Below are the code and all the weights of a small trained network. Each question names an input and a target symbol and asks about switching units off, where a switched-off unit gives its printed mean instead of its output.

import numpy as np


def w(rows, s, z=0):
    codes = np.array(rows[::2]) - 128.0
    scale = np.full(codes.shape[1], s)
    scale[-1] = z or s
    return codes * scale


def f(y):
    return np.maximum(y, 0)


def softmax(a):
    e = np.exp(a - a.max(-1, keepdims=True))
    return e / e.sum(-1, keepdims=True)


def log_softmax(a):
    a = a - a.max(-1, keepdims=True)
    return a - np.log(np.exp(a).sum(-1, keepdims=True))


def net(x, mask):
    ids = ['ΞΣΩαβεζημπτψ'.index(c) for c in x.split()]
    T = len(ids)
    res = E[ids] + P[:T]
    r = res
    for j in range(2):
        rows = slice(3 * j, 3 * j + 3)
        q, k, v = (r @ M[0][rows].T for M in (Q, K, V))
        z = softmax(np.where(np.tri(T) > 0, q @ k.T / 3**0.5, -1e9)) @ v
        o = O[0][rows]
        res = res + np.where(mask[j], z, o[:, -1]) @ o[:, :-1]
    y = f(res @ A[0][:, :-1].T + A[0][:, -1])
    res = res + np.where(mask[2:6], y, B[0][:, -1]) @ B[0][:, :-1]
    return log_softmax(res[-1] @ U[:, :-1].T + U[:, -1])


Q, K, V, O, A, B = {}, {}, {}, {}, {}, {}
E = w([
[157,244,47,165,46,73],'Ξ',
[2,205,58,191,155,137],'Σ',
[165,191,221,101,55,87],'Ω',
[46,229,178,169,154,101],'α',
[31,116,109,126,118,184],'β',
[87,173,122,60,62,119],'ε',
[72,129,214,92,133,184],'ζ',
[211,121,179,86,60,171],'η',
[136,236,71,135,155,211],'μ',
[184,182,221,206,170,191],'π',
[135,104,31,161,66,161],'τ',
[81,63,164,160,85,35],'ψ',
],0.012)
P = w([
[85,42,135,103,149,138],'0',
[134,201,121,192,65,139],'1',
[113,110,188,146,2,99],'2',
[86,48,115,124,177,182],'3',
[50,104,103,152,105,66],'4',
[181,179,212,160,43,138],'5',
],0.0078)
Q[0] = w([
[148,145,182,175,36,195],'h0',
[113,223,133,129,176,162],'h0',
[235,97,99,128,207,129],'h0',
[156,105,77,187,80,107],'h1',
[109,168,161,179,1,175],'h1',
[129,92,138,155,182,89],'h1',
],0.008)
K[0] = w([
[149,50,73,80,245,155],'h0',
[133,77,81,224,133,106],'h0',
[90,227,169,194,119,169],'h0',
[35,93,118,79,113,49],'h1',
[164,23,139,74,253,110],'h1',
[130,203,60,63,50,46],'h1',
],0.0057)
V[0] = w([
[111,152,211,66,126,86],'h0',
[161,5,143,138,43,54],'h0',
[73,150,66,238,125,64],'h0',
[133,96,55,113,125,220],'h1',
[10,54,106,80,168,82],'h1',
[126,62,205,187,207,200],'h1',
],0.013)
O[0] = w([
[152,229,99,107,220,120,151],'h0',
[205,123,141,231,139,192,121],'h0',
[198,3,154,65,148,124,96],'h0',
[41,83,195,141,33,139,140],'h1',
[109,136,241,112,197,187,136],'h1',
[68,87,122,192,203,53,255],'h1',
],0.012,0.0049)
A[0] = w([
[122,71,44,253,139,34,203],'n0',
[164,129,58,92,168,164,98],'n1',
[157,164,138,63,187,206,252],'n2',
[118,57,119,100,109,162,158],'n3',
],0.006,0.0014)
B[0] = w([
[203,31,152,113,103,170,254],'n0',
[226,100,162,236,190,2,145],'n1',
[188,230,97,79,87,105,177],'n2',
[213,149,123,96,136,7,167],'n3',
],0.0062,0.0091)
U = w([
[221,118,84,83,72,172,27],'Ξ',
[170,101,172,36,150,130,2],'Σ',
[192,196,59,139,134,92,13],'Ω',
[172,161,93,48,211,91,64],'α',
[89,102,194,144,136,208,112],'β',
[143,207,97,73,96,223,234],'ε',
[66,182,119,155,191,130,130],'ζ',
[112,175,64,227,49,223,164],'η',
[78,169,91,73,45,111,189],'μ',
[136,95,66,204,149,43,231],'π',
[153,46,131,161,46,254,84],'τ',
[218,104,149,157,179,212,156],'ψ',
],0.0051,0.0041)

Each question gives the input, a string of symbols that net reads in full, and the target symbol t.
The units are the heads (3 rows each of Q, K, V and O) and the neurons (one row each of A and B). Each row of codes is followed by its name. A weight is (code - 128) times the scale printed after its matrix; where a second scale follows, it is the last column's (O, A, B and U).
mask holds one flag per unit, heads first, then neurons. A switched-off unit (its flag False) gives its mean, the last column of its rows in O or B, instead of its output. The means were averaged over made-up inputs and are rounded, as every weight is.
A unit's drop is (log p(t) with every unit on - log p(t) with that unit switched off) / (log p(t) with every unit on - log p(t) with every unit switched off).
The circuit of an input: a set's keep is (log p(t) with only the set's units on - log p(t) with every unit switched off) / (log p(t) with every unit on - log p(t) with every unit switched off). Starting from all 6 units, units are removed one at a time, each time the one whose removal leaves the highest keep (on an exact tie, the one counted first), for as long as the keep stays at least 0.8.
units of the circuit, in order: the units of the circuit, biggest drop first
heads that matter: for each layer, one digit per head in row order, 1 if its drop is at least 0.15 and else 0, layers parted by /
drop when u is switched off: that unit's drop, to one decimal
input β Ω Ω, target β: units of the circuit, in order : (h1)
input Ξ ε ψ Ω β, target ψ: heads that matter : 10
input η ζ ε, target η: heads that matter : 10
input π μ Ξ, target π: heads that matter : 01
input π π η τ η τ, target τ: units of the circuit, in order : (n0; h0; h1)
input Σ μ β, target Σ: units of the circuit, in order : (h0; n3)
input μ η τ, target μ: units of the circuit, in order : (h0; h1)
input ζ Ξ π, target ζ: units of the circuit, in order : (h0; h1)
input Σ α ε, target Σ: units of the circuit, in order : (h0; h1)
input Ω ζ Ω ζ η ε, target ζ: units of the circuit, in order : (h1; h0)
input Ω ε η, target Ω: units of the circuit, in order : (h1; h0; n1)
input ε η β, target ε: units of the circuit, in order : (h1; h0)
input ψ π π, target ψ: drop when n3 is switched off : 0.0
input ψ β π Ω, target ψ: units of the circuit, in order : (h0)
input ψ ε ε, target ψ: drop when n3 is switched off : 0.0
input π τ η, target π: drop when n1 is switched off : 0.0
